Where the symbols take the objects:
λ: TJ->DJ, QF->HN, HJ->FD, HG->PN, QJ->DZ, QN->FJ, HN->QF, LQ->HZ, JT->PP, ZR->HC, FC->SN, RM->RQ, ZB->JR, HM->ML, PN->HG, ML->HM, DJ->TJ, DH->SG, FJ->QN, MQ->TZ, TM->MM, BL->JB, SN->FC, CR->JG, MS->TH, MJ->DN, TH->MS, LH->QP, TT->LZ, CD->ZS, PP->JT, MM->TM, SG->DH, JG->CR, JR->ZB, FF->TD, FD->HJ, QC->PG, HC->ZR, ZL->PR, PG->QC, PH->SZ, SZ->PH, ZG->CM, SM->SQ, QP->LH, TZ->MQ, DZ->QJ, PR->ZL, HZ->LQ, DN->MJ, JB->BL, ZS->CD, SQ->SM, CM->ZG, RQ->RM, TD->FF, LZ->TT
α: TJ->QC, QF->LF, QM->LH, LS->DZ, HJ->FJ, HG->DN, QN->FD, LQ->ZL, ZR->TD, FC->CQ, NQ->DH, ZB->RT, PN->MJ, FR->TH, ML->FS, DJ->PG, DH->NQ, FJ->HJ, MQ->NT, LF->QF, TM->CM, BL->CC, FS->ML, CR->SQ, RT->ZB, MJ->PN, TH->FR, LH->QM, TP->LZ, PP->NB, MM->ZG, NT->MQ, JG->SM, FF->HC, FD->QN, QC->TJ, HC->FF, ZL->LQ, CQ->FC, PG->DJ, HP->SZ, SZ->HP, NG->ZS, ZG->MM, SM->JG, NB->PP, DZ->LS, DT->RQ, PR->HZ, CC->BL, HZ->PR, DN->HG, ZS->NG, SQ->CR, CM->TM, RQ->DT, TD->ZR, LZ->TP
χ: ZH->FC, TJ->SM, QF->PQ, HJ->ML, HG->DT, MN->LZ, LQ->BL, ZR->SG, FC->ZH, RM->MJ, NQ->FF, ZB->NR, HM->FD, ML->HJ, DJ->SQ, DH->HC, FJ->FS, MQ->LC, TM->SZ, CH->PP, BL->LQ, FS->FJ, CR->PG, PQ->QF, MJ->RM, TH->BH, LH->ZJ, BC->ZS, GQ->DZ, PP->CH, NR->ZB, MM->PH, SG->ZR, JG->QC, FF->NQ, FD->HM, QC->JG, HC->DH, ZL->CC, BH->TH, PG->CR, PH->MM, HP->CM, SZ->TM, LC->MQ, SM->TJ, DZ->GQ, DT->HG, ZJ->LH, CC->ZL, HZ->JB, DN->RQ, JB->HZ, ZS->BC, SQ->DJ, CM->HP, RQ->DN, LZ->MN
η: ZH->RQ, QF->CT, QM->CM, CP->LZ, HJ->MQ, HG->CQ, LQ->CR, ZR->MS, FC->DN, CT->QF, ZB->JZ, JZ->ZB, FR->FF, ML->LC, DJ->CC, DH->BH, FJ->NT, RR->ZS, MQ->HJ, TM->LH, BL->PG, SN->MJ, CR->LQ, MS->ZR, MJ->SN, TH->HC, LH->TM, PP->HL, MM->QP, NT->FJ, JG->HZ, FF->FR, FD->TZ, QC->JB, HC->TH, ZL->SQ, CQ->HG, BH->DH, MG->DZ, PG->BL, SZ->ZJ, LC->ML, SM->PR, QP->MM, TZ->FD, DZ->MG, ZJ->SZ, PR->SM, CC->DJ, HZ->JG, DN->FC, JB->QC, ZS->RR, SQ->ZL, CM->QM, HL->PP, RQ->ZH, LZ->CP
β: QF->HJ, HJ->QF, HG->RT, HN->FD, LQ->TH, ZR->JG, FC->JZ, CT->MQ, NQ->DJ, ZB->DN, JZ->FC, FR->ZL, ML->PQ, DJ->NQ, DH->PG, FJ->LF, RR->LH, MQ->CT, LF->FJ, TM->ZS, BL->BH, CR->HC, RT->HG, PQ->ML, MS->HZ, MJ->JR, TH->LQ, LH->RR, BC->SZ, CD->MM, PP->GN, NZ->LZ, NR->RQ, MM->CD, SG->QC, JG->ZR, JR->MJ, FF->SQ, FD->HN, QC->SG, HC->CR, ZL->FR, BH->BL, PG->DH, SZ->BC, NG->CM, SM->TD, TQ->DZ, DZ->TQ, GN->PP, HZ->MS, DN->ZB, ZS->TM, SQ->FF, CM->NG, RQ->NR, TD->SM, LZ->NZ
τ: QF->HC, CP->LH, HJ->CR, HG->NB, QN->SM, MN->SZ, HN->ZR, LQ->MQ, JT->MJ, ZR->HN, FC->HL, CT->TH, ZB->GN, HM->QC, ML->PG, DJ->FS, DH->PQ, FJ->SQ, MQ->LQ, LF->FF, TM->LZ, CH->RQ, BL->LC, FS->DJ, CR->HJ, PQ->DH, MJ->JT, TH->CT, LH->CP, TP->CM, TT->MM, PP->DN, NZ->ZS, MM->TT, NT->ZL, JG->FD, FF->LF, FD->JG, QC->HM, HC->QF, ZL->NT, PG->ML, SZ->MN, LC->BL, SM->QN, NB->HG, TZ->HZ, DZ->BD, GN->ZB, HZ->TZ, DN->PP, BD->DZ, ZS->NZ, SQ->FJ, CM->TP, HL->FC, RQ->CH, LZ->TM
δ: ZH->BL, QF->GN, LS->CM, HJ->PP, HG->SQ, QJ->MM, LQ->FC, JT->FD, ZR->JR, FC->LQ, RM->QC, ZB->HC, PN->SM, JZ->TH, ML->CH, DJ->DT, DH->NR, FJ->NB, MQ->HL, TM->DZ, CH->ML, BL->ZH, SN->HZ, CR->DN, RT->FF, MJ->JG, TH->JZ, LH->MG, GQ->SZ, PP->HJ, NR->DH, MM->QJ, JG->MJ, JR->ZR, FF->RT, FD->JT, QC->RM, HC->ZB, ZL->CQ, CQ->ZL, MG->LH, PG->RQ, SZ->GQ, SM->PN, NB->FJ, TQ->ZS, DZ->TM, GN->QF, DT->DJ, HZ->SN, DN->CR, BD->LZ, ZS->TQ, SQ->HG, CM->LS, HL->MQ, RQ->PG, LZ->BD
ε: QF->NZ, QM->ZL, CP->MQ, LS->HG, HJ->LZ, HG->LS, QJ->MJ, MN->ML, LQ->LH, ZR->CD, FC->MG, ZB->TQ, ML->MN, DJ->HP, DH->BC, FJ->TP, RR->TH, MQ->CP, TM->CR, BL->ZJ, CR->TM, MJ->QJ, TH->RR, LH->LQ, TP->FJ, TT->FD, BC->DH, GQ->RQ, CD->ZR, PP->BD, NZ->QF, MM->JG, JG->MM, FF->NG, FD->TT, QC->PH, HC->ZS, ZL->QM, MG->FC, PG->SZ, PH->QC, HP->DJ, SZ->PG, NG->FF, ZG->SM, SM->ZG, QP->HZ, TQ->ZB, DZ->DN, ZJ->BL, HZ->QP, DN->DZ, BD->PP, ZS->HC, SQ->CM, CM->SQ, RQ->GQ, LZ->HJ

In the rows, zero is written as 66.

The rows follow the links: the fewer symbols apart two objects are, the more alike their rows tend to be.

Each row is also shifted at random along 7 hidden directions that mean nothing.

Some objects, each with a row of numbers:
GN
57,64,70,75,61,73,57,66,56,68,59,73,72,50,75,67,70,64,89,65,80,84,60,70,45,71,72,71,79,75,56,79,61,72,69,84,81,77
TH
67,66,74,63,61,68,53,52,54,68,63,63,63,77,73,76,57,66,69,60,77,85,61,65,50,75,52,63,69,64,64,78,72,76,63,73,72,65
SZ
67,64,62,62,66,65,62,70,64,72,61,75,58,63,60,57,66,71,65,65,79,70,67,66,70,67,69,67,63,63,57,66,63,69,69,67,67,69
FR
75,66,70,75,65,62,67,53,44,52,73,54,59,66,75,87,72,70,85,66,62,58,75,73,61,56,86,86,93,67,67,71,65,77,79,71,39,40
NG
69,63,61,74,65,57,63,52,57,66,62,65,64,72,68,91,52,61,71,61,86,71,82,51,54,77,55,72,82,72,59,70,78,70,59,69,72,56
LH
78,81,71,63,73,74,55,64,85,74,86,77,62,46,57,62,69,64,53,65,62,67,60,73,60,45,70,57,56,63,67,65,68,70,73,84,71,80
LS
97,69,60,75,66,66,71,74,62,56,40,79,62,46,61,56,63,68,51,71,74,71,67,49,68,71,37,67,65,71,65,76,68,63,61,63,92,92
TJ
58,56,52,83,65,76,79,77,56,57,52,76,64,42,64,58,82,76,85,76,65,55,65,77,70,64,93,82,81,69,67,62,43,74,81,67,58,64
ZG
100,65,57,84,60,73,61,80,56,52,59,60,63,68,69,61,82,77,68,72,59,93,51,86,45,75,77,70,84,73,55,63,55,72,76,78,63,83
TT
65,64,57,73,67,73,91,80,80,64,61,75,78,60,59,59,75,58,69,80,56,68,63,63,65,67,72,65,68,79,67,53,58,65,72,72,72,76
QN
104,67,66,74,58,55,64,66,59,59,44,65,59,64,66,77,48,62,53,56,75,52,87,53,64,62,41,56,65,74,66,75,86,61,53,62,66,69
HJ
85,71,77,57,60,53,60,75,65,63,64,62,61,75,66,58,55,65,54,55,69,65,71,65,69,59,48,53,56,67,62,70,82,59,55,63,61,70
HG
59,61,68,59,78,54,47,61,75,69,74,63,57,61,68,81,50,69,66,55,81,52,77,56,65,69,57,59,62,60,67,66,82,54,55,58,68,56
ZS
81,84,61,80,66,71,69,66,66,65,90,62,79,63,59,68,75,53,57,68,51,76,69,72,57,49,81,72,81,76,53,60,63,66,73,80,63,67
RT
66,86,68,65,64,58,55,66,68,60,75,59,63,66,65,58,68,63,34,55,45,53,73,65,79,51,51,67,54,55,70,67,76,48,56,54,62,80
JB
47,70,66,61,79,70,52,51,89,86,98,70,65,47,60,82,60,57,71,61,68,39,77,74,67,38,97,55,56,58,70,59,69,66,75,74,52,43
MS
47,84,71,60,67,73,55,61,88,76,100,53,72,80,63,65,75,59,42,63,37,69,55,84,65,54,74,54,50,55,74,54,67,59,65,70,59,71
MJ
68,55,54,80,73,78,87,70,67,57,63,65,84,46,64,70,69,58,90,86,62,64,69,59,63,67,90,68,89,86,65,59,54,67,82,63,68,50
CT
52,70,73,64,61,71,88,62,69,66,69,63,76,82,65,64,70,59,65,73,48,69,58,64,70,74,59,69,62,65,79,60,60,67,61,62,70,66
PP
109,82,77,58,62,48,47,71,61,59,72,50,63,79,71,61,61,60,48,51,58,61,76,68,72,48,56,57,60,68,57,73,87,49,59,59,54,67
FJ
90,71,64,75,59,65,75,79,68,58,63,70,68,56,61,59,67,65,56,65,61,61,67,63,63,66,52,64,64,71,70,61,66,59,55,66,75,84
GQ
54,60,64,61,71,72,27,64,78,91,68,85,60,45,67,65,60,71,77,59,104,87,54,71,46,73,73,55,58,59,47,76,69,71,66,86,91,82
DT
57,57,56,66,70,64,80,69,64,66,54,69,68,67,63,60,66,70,66,69,65,53,70,54,84,79,60,74,61,62,74,60,58,56,59,46,72,63
HM
72,64,66,68,54,65,64,82,50,55,51,65,56,63,73,45,84,77,76,64,57,62,62,90,74,54,92,75,69,66,60,70,53,71,81,67,42,71
NB
48,57,64,67,72,66,75,73,81,69,62,73,72,59,65,67,65,65,73,70,69,62,62,56,66,84,56,64,61,68,76,57,61,55,54,61,85,74
HZ
55,59,76,54,60,74,66,78,55,50,47,56,54,90,76,41,84,89,66,74,51,94,33,91,69,84,64,65,59,56,74,71,52,76,77,63,57,83
PN
56,64,66,63,71,58,46,72,68,61,58,65,51,56,71,63,65,77,59,60,70,57,66,70,69,63,61,60,59,59,67,74,72,56,65,60,65,76
RM
73,67,58,62,65,66,62,66,82,79,74,55,80,86,60,59,57,54,42,63,55,66,66,62,74,73,57,47,45,63,67,57,71,51,55,49,73,66
DZ
82,68,67,63,77,57,61,66,69,64,78,58,69,70,65,71,63,61,63,67,67,67,70,63,67,61,72,65,73,72,56,63,76,57,71,63,60,54

From each start, follow one symbol. Which object do you reach?
Answers are names.
new walk
83,67,65,61,56,64,58,72,50,65,47,74,57,62,61,48,58,73,53,57,78,65,68,64,76,62,49,61,53,62,60,77,69,67,60,60,68,75
β	DH
new walk
93,71,78,60,62,72,53,67,58,58,77,50,62,87,72,61,73,77,62,67,57,92,46,88,53,69,69,60,68,62,63,69,65,74,71,72,56,68
ε	LH
new walk
61,71,64,75,64,64,43,59,66,69,75,63,62,58,68,82,59,67,62,55,73,63,75,69,50,58,68,60,70,66,61,71,76,65,62,74,65,67
λ	FF
new walk
73,81,59,77,58,77,46,69,66,73,94,58,73,66,67,60,87,69,62,58,47,83,53,95,50,59,92,72,72,59,54,57,50,66,65,80,61,78
β	DJ
new walk
25,67,69,55,70,58,46,55,70,84,69,78,54,64,63,69,58,66,59,55,87,56,74,61,70,62,61,66,53,54,61,72,76,66,61,69,70,66
β	SZ
new walk
45,72,55,71,63,78,85,66,78,81,76,72,89,71,50,58,66,52,52,70,52,68,64,56,72,73,56,63,53,65,69,49,56,61,52,59,84,71
ε	BC
new walk
42,72,65,63,68,66,80,68,69,65,57,72,70,69,61,53,70,61,50,72,57,68,63,53,82,72,49,71,57,65,70,67,65,58,62,57,81,79
δ	ZS
new walk
31,62,65,57,74,71,82,84,80,63,79,65,74,73,58,49,74,74,66,74,56,71,49,69,74,77,66,60,57,66,73,49,56,59,65,59,67,68
β	HC
new walk
68,75,56,64,66,67,58,74,74,71,75,69,61,62,58,53,77,66,50,63,55,59,67,79,76,47,83,64,56,63,58,59,62,62,75,70,53,73
χ	MM
new walk
60,69,60,63,74,66,59,65,97,81,88,63,76,70,54,75,46,52,44,60,66,60,73,56,61,60,56,35,47,70,66,53,81,54,55,63,73,62
ε	MM
new walk
76,61,64,71,68,56,70,68,69,65,53,81,56,52,64,76,53,65,69,64,87,53,80,48,63,68,49,66,68,72,66,69,76,66,58,71,78,72
α	LZ
new walk
56,70,66,65,77,62,84,77,75,58,70,77,69,40,63,56,79,60,74,76,58,41,74,63,83,46,88,79,72,73,68,60,60,60,80,69,58,63
δ	LZ
new walk
38,61,75,56,66,62,51,63,61,70,66,55,68,90,76,64,62,70,68,60,73,90,53,66,59,88,54,63,65,62,61,71,73,63,58,62,76,67
η	JZ
new walk
63,61,70,63,61,58,40,81,49,46,59,49,42,77,79,58,83,93,69,60,62,76,52,99,60,70,80,69,74,58,60,71,63,65,76,67,40,73
ε	ZG
new walk
105,70,81,67,63,61,59,64,44,49,59,62,54,50,80,68,72,71,85,64,68,59,72,76,64,44,86,78,83,72,64,84,69,76,84,75,45,55
δ	MQ
